Below are the code and all the weights of a small trained network. Each question names an input and a class and asks about switching units off, where a switched-off unit gives its printed mean instead of its output.

import numpy as np


def w(rows, s, z=0):
    codes = np.array(rows[::2]) - 128.0
    scale = np.full(codes.shape[1], s)
    scale[-1] = z or s
    return codes * scale


def f(y):
    return y / 2 * (1 + np.tanh(0.7978845608 * (y + 0.044715 * y**3)))


def log_softmax(a):
    a = a - a.max(-1, keepdims=True)
    return a - np.log(np.exp(a).sum(-1, keepdims=True))


def net(x, mask):
    res = np.array(x, float).reshape(1, 5) / 4 @ E
    y = f(res @ A[0][:, :-1].T + A[0][:, -1])
    res = res + np.where(mask, y, B[0][:, -1]) @ B[0][:, :-1]
    return log_softmax(res[-1] @ U[:, :-1].T + U[:, -1])


A, B = {}, {}
E = w([
[145,125,184,2,207],'x0',
[116,146,164,156,122],'x1',
[121,131,141,138,130],'x2',
[123,130,128,120,130],'x3',
[59,33,234,163,45],'x4',
],0.0085)
A[0] = w([
[142,117,192,112,206,76],'neuron 1',
[151,104,105,33,131,80],'neuron 2',
[79,85,162,125,127,74],'neuron 3',
[203,125,120,68,175,255],'neuron 4',
[157,185,117,140,133,40],'neuron 5',
[181,189,85,143,154,95],'neuron 6',
[146,121,105,153,54,117],'neuron 7',
[63,70,162,142,38,193],'neuron 8',
[162,69,158,137,78,15],'neuron 9',
[151,96,52,202,25,172],'neuron 10',
[68,123,18,202,126,129],'neuron 11',
[138,86,165,123,89,7],'neuron 12',
[148,153,131,89,58,232],'neuron 13',
[93,87,164,95,40,117],'neuron 14',
[255,50,185,75,126,26],'neuron 15',
[51,29,143,126,176,168],'neuron 16',
],0.009,0.0034)
B[0] = w([
[67,142,126,176,126,165],'neuron 1',
[79,90,110,159,121,171],'neuron 2',
[143,155,74,150,150,163],'neuron 3',
[114,83,142,173,95,224],'neuron 4',
[107,151,73,231,107,139],'neuron 5',
[152,121,112,141,74,187],'neuron 6',
[107,167,163,101,167,163],'neuron 7',
[182,138,96,105,155,255],'neuron 8',
[114,179,1,111,70,151],'neuron 9',
[97,118,183,102,152,236],'neuron 10',
[76,79,156,134,139,202],'neuron 11',
[111,176,47,140,106,145],'neuron 12',
[157,114,142,138,173,157],'neuron 13',
[130,116,113,209,108,203],'neuron 14',
[70,118,140,162,115,162],'neuron 15',
[142,143,100,101,145,193],'neuron 16',
],0.0096,0.0081)
U = w([
[180,82,141,181,166,255],'0',
[73,98,156,169,164,59],'1',
[178,178,9,148,70,31],'2',
[157,86,143,153,135,182],'3',
[166,104,154,124,105,231],'4',
],0.011,0.0036)

Each question gives the input, the list of numbers given to net, and the class t.
The units are the neurons (one row each of A and B). Each row of codes is followed by its name. A weight is (code - 128) times the scale printed after its matrix; where a second scale follows, it is the last column's (A, B and U).
mask holds one flag per neuron, in row order. A switched-off neuron (its flag False) gives its mean, the last column of its row in B, instead of its output. The means were averaged over made-up inputs and are rounded, as every weight is.
A unit's drop is (log p(t) with every unit on - log p(t) with that unit switched off) / (log p(t) with every unit on - log p(t) with every unit switched off).
The circuit of an input: a set's keep is (log p(t) with only the set's units on - log p(t) with every unit switched off) / (log p(t) with every unit on - log p(t) with every unit switched off). Starting from the 12 units with the biggest drops (on a tie, the unit counted first), units are removed one at a time, each time the one whose removal leaves the highest keep (on an exact tie, the one counted first), for as long as the keep stays at least 0.8.
circuit, biggest first: the units of the circuit, biggest drop first
unit that matters most: the unit with the biggest drop
top k neurons: the k neurons with the biggest drops, biggest first
drop of u: that unit's drop, to one decimal
input [8,-1,2,-8,-2], class 1: unit that matters most	neuron 1
input [-7,-4,4,-2,-1], class 1: circuit, biggest first	[neuron 11; neuron 10]
input [-4,-5,-7,-4,-7], class 0: circuit, biggest first	[neuron 11; neuron 9]
input [-3,0,-5,5,6], class 2: circuit, biggest first	[neuron 9; neuron 8]
input [-2,-6,-1,5,6], class 2: circuit, biggest first	[neuron 9; neuron 8; neuron 12]
input [-5,-1,-3,5,-4], class 1: circuit, biggest first	[neuron 11; neuron 8]
input [-5,5,-8,0,-6], class 0: top 4 neurons	[neuron 11; neuron 9; neuron 10; neuron 12]
input [-7,0,-3,4,8], class 2: top 4 neurons	[neuron 9; neuron 8; neuron 12; neuron 3]
input [-5,-4,3,5,-2], class 1: top 3 neurons	[neuron 11; neuron 8; neuron 10]
input [-7,4,-1,6,0], class 1: drop of neuron 10	0.3
input [-6,0,1,1,-6], class 1: drop of neuron 6	-0.1
input [7,0,0,5,-3], class 1: drop of neuron 4	0.1
